Below is a small trained network, with its code and all its weights. Each question gives an input and a target symbol and asks what happens when units are switched off, that is, made to give their printed mean instead of their output.

import numpy as np


def w(rows, s, z=0):
    codes = np.array(rows[::2]) - 128.0
    scale = np.full(codes.shape[1], s)
    scale[-1] = z or s
    return codes * scale


def f(y):
    return np.maximum(y, 0)


def softmax(a):
    e = np.exp(a - a.max(-1, keepdims=True))
    return e / e.sum(-1, keepdims=True)


def log_softmax(a):
    a = a - a.max(-1, keepdims=True)
    return a - np.log(np.exp(a).sum(-1, keepdims=True))


def net(x, mask):
    ids = ['βδεηθλμξπτφω'.index(c) for c in x.split()]
    T = len(ids)
    res = E[ids] + P[:T]
    u = 0
    for l in range(2):
        q, k, v = (res @ M[l].T for M in (Q, K, V))
        z = softmax(np.where(np.tri(T) > 0, q @ k.T / 2**0.5, -1e9)) @ v
        res = res + np.where(mask[u], z, O[l][:, -1]) @ O[l][:, :-1]
        u += 1
        y = f(res @ A[l][:, :-1].T + A[l][:, -1])
        res = res + np.where(mask[u : u + 4], y, B[l][:, -1]) @ B[l][:, :-1]
        u += 4
    return log_softmax(res[-1] @ U[:, :-1].T + U[:, -1])


Q, K, V, O, A, B = {}, {}, {}, {}, {}, {}
E = w([
[181,73,180,223,178,162,107,153,63,71,105],'β',
[176,120,99,139,58,209,158,129,133,79,181],'δ',
[166,182,52,93,112,131,223,95,173,167,124],'ε',
[190,112,101,104,94,136,76,101,163,21,50],'η',
[146,28,209,97,116,163,189,176,191,117,72],'θ',
[96,138,192,202,85,210,143,42,137,154,52],'λ',
[106,97,93,160,174,72,177,207,63,121,37],'μ',
[121,170,166,18,183,164,25,148,25,152,158],'ξ',
[93,115,70,149,196,162,166,130,164,62,181],'π',
[119,115,221,166,69,113,197,107,48,73,223],'τ',
[12,121,118,115,78,155,126,102,104,76,97],'φ',
[103,171,219,147,203,43,154,125,227,49,101],'ω',
],0.011)
P = w([
[183,110,112,176,31,102,61,239,253,197,168],'0',
[127,180,128,117,157,186,179,115,105,90,111],'1',
[124,184,140,125,163,191,168,120,102,75,117],'2',
[121,189,152,121,182,200,173,126,95,68,119],'3',
[124,172,165,120,183,192,172,128,95,89,120],'4',
[120,158,178,112,201,191,176,121,92,89,114],'5',
[117,161,172,115,193,198,169,130,91,93,107],'6',
[118,159,178,110,192,186,173,123,90,87,108],'7',
[116,161,185,110,200,187,168,125,84,79,111],'8',
[121,149,190,114,200,181,167,142,84,93,112],'9',
],0.0047)
Q[0] = w([
[65,104,195,151,170,166,164,134,82,10,58],'L0H0',
[115,180,241,32,171,151,2,163,22,195,116],'L0H0',
],0.0069)
K[0] = w([
[150,173,176,21,181,130,2,147,66,155,209],'L0H0',
[147,103,139,136,69,83,51,163,163,201,127],'L0H0',
],0.0075)
V[0] = w([
[171,37,40,143,92,16,141,210,157,118,131],'L0H0',
[148,68,179,213,43,143,190,49,254,93,101],'L0H0',
],0.005)
O[0] = w([
[95,46,108,117,225,150,226,5,37,94,141,25],'L0H0',
[78,171,216,110,157,149,87,193,24,60,3,6],'L0H0',
],0.0054,0.0023)
A[0] = w([
[216,179,127,51,120,172,160,180,210,129,174,254],'L0N0',
[69,156,75,132,152,77,130,237,13,131,11,135],'L0N1',
[5,162,154,177,134,89,173,204,186,132,38,157],'L0N2',
[3,90,123,37,166,221,102,157,82,77,169,152],'L0N3',
],0.0049,0.0039)
B[0] = w([
[177,142,115,104,134,116,131,185,183,189,172,252],'L0N0',
[64,97,3,156,157,43,63,229,83,122,103,254],'L0N1',
[46,118,125,108,192,138,214,100,166,173,134,251],'L0N2',
[96,41,132,65,139,192,114,97,113,100,183,207],'L0N3',
],0.0071,0.0047)
Q[1] = w([
[133,92,100,142,152,161,187,146,137,156,228],'L1H0',
[196,171,44,82,128,127,197,120,183,254,190],'L1H0',
],0.0079)
K[1] = w([
[132,141,171,43,179,165,67,96,57,149,255],'L1H0',
[150,196,118,19,175,134,113,116,100,217,146],'L1H0',
],0.0069)
V[1] = w([
[37,95,141,113,215,173,65,109,6,27,110],'L1H0',
[116,83,195,138,146,189,224,1,118,95,184],'L1H0',
],0.0061)
O[1] = w([
[19,99,178,160,166,141,27,160,110,74,127,255],'L1H0',
[69,94,102,180,219,231,227,160,125,121,255,110],'L1H0',
],0.0063,0.0098)
A[1] = w([
[111,155,158,211,111,160,168,102,65,149,14,163],'L1N0',
[173,154,185,101,60,251,69,86,128,118,185,220],'L1N1',
[116,103,254,68,41,206,231,145,58,135,115,254],'L1N2',
[26,92,215,232,187,140,83,211,115,69,160,142],'L1N3',
],0.0054,0.0018)
B[1] = w([
[171,180,90,164,191,220,95,149,100,239,118,150],'L1N0',
[72,172,100,180,225,52,124,246,138,148,130,147],'L1N1',
[83,163,121,81,37,143,161,248,117,140,77,149],'L1N2',
[183,111,145,121,87,124,195,3,90,135,108,248],'L1N3',
],0.0073,0.018)
U = w([
[200,168,88,62,82,120,160,65,114,162,114,104],'β',
[123,177,174,151,40,84,156,142,59,93,160,152],'δ',
[65,107,115,86,12,139,97,27,128,97,117,28],'ε',
[139,86,71,157,183,193,163,76,148,131,202,121],'η',
[117,190,211,100,191,54,152,94,160,100,99,73],'θ',
[107,145,142,91,155,99,89,138,118,178,171,179],'λ',
[98,83,58,182,158,51,139,140,95,156,98,135],'μ',
[149,153,152,100,90,98,47,139,160,27,58,254],'ξ',
[241,89,165,167,98,158,101,84,81,110,113,67],'π',
[75,188,68,167,156,120,120,254,161,120,155,216],'τ',
[121,40,174,71,115,152,148,188,171,137,73,54],'φ',
[118,176,143,165,126,202,97,109,129,205,92,122],'ω',
],0.0076,0.002)

Each question gives the input, a string of symbols that net reads in full, and the target symbol t.
The units are the heads (2 rows each of Q, K, V and O) and the neurons (one row each of A and B). Each row of codes is followed by its name. A weight is (code - 128) times the scale printed after its matrix; where a second scale follows, it is the last column's (O, A, B and U).
mask holds one flag per unit, layer by layer, with each layer's heads first. A switched-off unit (its flag False) gives its mean, the last column of its rows in O or B, instead of its output. The means were averaged over made-up inputs and are rounded, as every weight is.
A unit's drop is (log p(t) with every unit on - log p(t) with that unit switched off) / (log p(t) with every unit on - log p(t) with every unit switched off).
The circuit of an input: a set's keep is (log p(t) with only the set's units on - log p(t) with every unit switched off) / (log p(t) with every unit on - log p(t) with every unit switched off). Starting from all 10 units, units are removed one at a time, each time the one whose removal leaves the highest keep (on an exact tie, the one counted first), for as long as the keep stays at least 0.8.
units of the circuit, in order: the units of the circuit, biggest drop first
most important unit: the unit with the biggest drop
top k neurons: the k neurons with the biggest drops, biggest first
k most important neurons of layer l: the k neurons of layer l with the biggest drops, biggest first
input ω φ φ μ λ τ π λ, target ω: most important unit => L1N0
input μ λ τ ξ μ ω μ ε η, target η: units of the circuit, in order => (L0H0, L1H0, L0N1)
input ξ μ φ, target β: units of the circuit, in order => (L0H0, L1H0)
input π μ τ μ μ π ξ λ η, target τ: top 3 neurons => (L1N3, L0N1, L1N1)
input λ π μ μ ε μ ξ π, target ξ: units of the circuit, in order => (L1H0, L0H0, L0N1)
input π μ μ μ η ξ π, target τ: top 4 neurons => (L1N3, L0N0, L0N2, L0N3)
input μ ε ξ μ β, target η: top 3 neurons => (L0N1, L0N3, L1N3)
input μ μ π π θ τ η ξ, target η: units of the circuit, in order => (L0H0, L1H0, L0N3)
input μ ξ λ, target η: top 2 neurons => (L0N3, L0N1)
input μ μ ε π ξ θ, target η: 2 most important neurons of layer 0 => (L0N3, L0N1)
input ξ π π μ ω π, target β: units of the circuit, in order => (L1H0, L0H0)
input μ ε λ ε ε θ ξ τ, target η: top 4 neurons => (L0N3, L0N1, L1N3, L0N0)
input π ξ θ μ η π η μ, target τ: top 4 neurons => (L1N3, L0N0, L0N3, L0N1)
input λ β ω θ δ φ θ μ μ ξ, target ξ: most important unit => L0H0
input μ ξ θ φ μ π θ ω μ, target η: units of the circuit, in order => (L0H0, L1H0, L0N1, L1N3)
input θ μ μ ξ π μ μ δ θ π, target ε: top 4 neurons => (L1N3, L0N1, L0N3, L1N0)
input μ φ θ φ λ μ λ ξ ω, target η: 2 most important neurons of layer 0 => (L0N1, L0N3)
input μ θ λ η λ μ μ μ δ, target τ: 2 most important neurons of layer 0 => (L0N1, L0N0)
input π ω ξ μ μ π τ ω, target τ: top 3 neurons => (L1N3, L0N0, L0N3)
input π θ μ μ ξ δ π λ η λ, target τ: top 2 neurons => (L1N3, L1N1)
input μ ξ ξ π π θ θ π π ξ, target η: top 2 neurons => (L0N3, L0N1)
